Here is a tiny trained network, its code and every weight. The questions are about switching its units off for an input and a class, where a switched-off unit gives its printed mean instead of its output.

import numpy as np


def w(rows, s, z=0):
    codes = np.array(rows[::2]) - 128.0
    scale = np.full(codes.shape[1], s)
    scale[-1] = z or s
    return codes * scale


def f(y):
    return y / 2 * (1 + np.tanh(0.7978845608 * (y + 0.044715 * y**3)))


def log_softmax(a):
    a = a - a.max(-1, keepdims=True)
    return a - np.log(np.exp(a).sum(-1, keepdims=True))


def net(x, mask):
    res = np.array(x, float).reshape(1, 6) / 4 @ E
    y = f(res @ A[0][:, :-1].T + A[0][:, -1])
    res = res + np.where(mask, y, B[0][:, -1]) @ B[0][:, :-1]
    return log_softmax(res[-1] @ U[:, :-1].T + U[:, -1])


A, B = {}, {}
E = w([
[127,114,219,214,246,222,128,189,174],'x0',
[109,147,83,21,218,21,80,216,137],'x1',
[127,128,127,128,128,128,128,129,128],'x2',
[119,44,169,84,54,175,147,254,85],'x3',
[128,128,128,128,128,127,128,129,128],'x4',
[128,130,126,131,127,127,128,129,128],'x5',
],0.0087)
A[0] = w([
[117,129,123,140,126,125,119,127,128,133],'neuron 1',
[127,134,119,56,127,92,125,123,127,128],'neuron 2',
[136,117,135,133,146,143,131,103,110,125],'neuron 3',
[130,150,118,144,177,105,130,60,138,248],'neuron 4',
[128,125,129,134,4,142,133,36,122,209],'neuron 5',
[129,123,132,122,131,122,131,123,125,115],'neuron 6',
[131,136,124,104,118,146,127,128,144,129],'neuron 7',
[130,125,110,49,128,61,120,128,122,124],'neuron 8',
[117,135,124,114,207,100,120,184,134,75],'neuron 9',
[120,110,130,125,57,152,133,233,120,167],'neuron 10',
[131,124,155,109,244,151,126,164,136,59],'neuron 11',
[138,119,142,100,108,145,128,145,132,144],'neuron 12',
[143,133,134,150,108,137,128,140,139,108],'neuron 13',
[119,124,129,112,138,138,123,120,138,117],'neuron 14',
[129,117,167,213,147,224,131,112,131,131],'neuron 15',
[112,137,128,135,142,115,151,114,123,161],'neuron 16',
[132,127,131,116,111,114,132,113,124,167],'neuron 17',
],0.025,0.011)
B[0] = w([
[147,124,154,124,130,132,114,122,112,131],'neuron 1',
[114,121,146,62,153,107,132,81,126,197],'neuron 2',
[154,146,108,140,162,96,210,128,142,143],'neuron 3',
[156,131,118,187,144,125,29,39,138,235],'neuron 4',
[157,117,98,216,136,103,72,254,115,253],'neuron 5',
[116,132,122,123,133,130,120,134,132,127],'neuron 6',
[132,115,159,117,135,122,107,146,147,131],'neuron 7',
[107,134,147,30,128,131,122,61,143,225],'neuron 8',
[146,130,100,152,124,99,72,208,116,198],'neuron 9',
[105,115,135,82,116,137,217,208,125,219],'neuron 10',
[149,114,105,205,119,124,89,220,112,200],'neuron 11',
[124,161,144,111,109,119,144,163,120,154],'neuron 12',
[134,125,133,118,108,169,125,126,117,139],'neuron 13',
[117,118,142,131,123,142,97,133,125,129],'neuron 14',
[110,138,158,115,113,176,208,17,142,239],'neuron 15',
[144,119,150,124,120,150,79,114,120,150],'neuron 16',
[123,133,108,104,124,126,97,147,123,155],'neuron 17',
],0.03,0.028)
U = w([
[197,137,72,216,145,86,49,142,117,251],'0',
[129,99,98,147,86,106,152,255,77,179],'1',
[134,178,120,74,163,79,57,27,151,82],'2',
[66,139,147,7,105,97,160,141,111,32],'3',
[157,183,157,180,135,173,131,10,180,99],'4',
[88,144,184,109,78,194,230,118,139,44],'5',
],0.0074,0.0028)

Each question gives the input, the list of numbers given to net, and the class t.
The units are the neurons (one row each of A and B). Each row of codes is followed by its name. A weight is (code - 128) times the scale printed after its matrix; where a second scale follows, it is the last column's (A, B and U).
mask holds one flag per neuron, in row order. A switched-off neuron (its flag False) gives its mean, the last column of its row in B, instead of its output. The means were averaged over made-up inputs and are rounded, as every weight is.
A unit's drop is (log p(t) with every unit on - log p(t) with that unit switched off) / (log p(t) with every unit on - log p(t) with every unit switched off).
The circuit of an input: a set's keep is (log p(t) with only the set's units on - log p(t) with every unit switched off) / (log p(t) with every unit on - log p(t) with every unit switched off). Starting from the 12 units with the biggest drops (on a tie, the unit counted first), units are removed one at a time, each time the one whose removal leaves the highest keep (on an exact tie, the one counted first), for as long as the keep stays at least 0.8.
units of the circuit, in order: the units of the circuit, biggest drop first
unit that matters most: the unit with the biggest drop
top k neurons: the k neurons with the biggest drops, biggest first
drop of u: that unit's drop, to one decimal
input [7,4,-6,1,0,5], class 1: units of the circuit, in order => (neuron 4)
input [3,-8,-7,1,8,1], class 5: units of the circuit, in order => (neuron 15; neuron 4)
input [-1,1,-8,0,5,-2], class 2: top 2 neurons => (neuron 5; neuron 10)
input [2,0,-2,-8,-6,-5], class 4: top 2 neurons => (neuron 5; neuron 9)
input [-8,1,0,-5,2,-3], class 2: top 3 neurons => (neuron 8; neuron 2; neuron 11)
input [2,8,-7,2,0,-7], class 1: top 3 neurons => (neuron 11; neuron 4; neuron 9)
input [0,2,5,7,4,1], class 3: top 3 neurons => (neuron 5; neuron 11; neuron 15)
input [-1,0,3,7,-6,0], class 1: top 2 neurons => (neuron 15; neuron 8)
input [8,0,3,-8,-1,1], class 4: top 2 neurons => (neuron 15; neuron 5)
input [-3,1,-6,2,-3,0], class 3: top 2 neurons => (neuron 11; neuron 4)
input [-3,1,4,-6,6,-3], class 2: top 2 neurons => (neuron 11; neuron 9)
input [6,0,-6,-3,4,-7], class 4: top 2 neurons => (neuron 15; neuron 5)
input [-5,1,-2,7,-3,-8], class 3: top 2 neurons => (neuron 8; neuron 11)
input [2,-6,-2,0,-7,-6], class 4: unit that matters most => neuron 15
input [1,-1,6,0,-3,0], class 4: top 2 neurons => (neuron 5; neuron 10)
input [0,3,1,3,4,-7], class 3: drop of neuron 5 => 1.3
input [2,3,3,1,8,0], class 1: drop of neuron 4 => 2.1
input [-7,-3,-2,6,6,1], class 1: drop of neuron 5 => 0.1
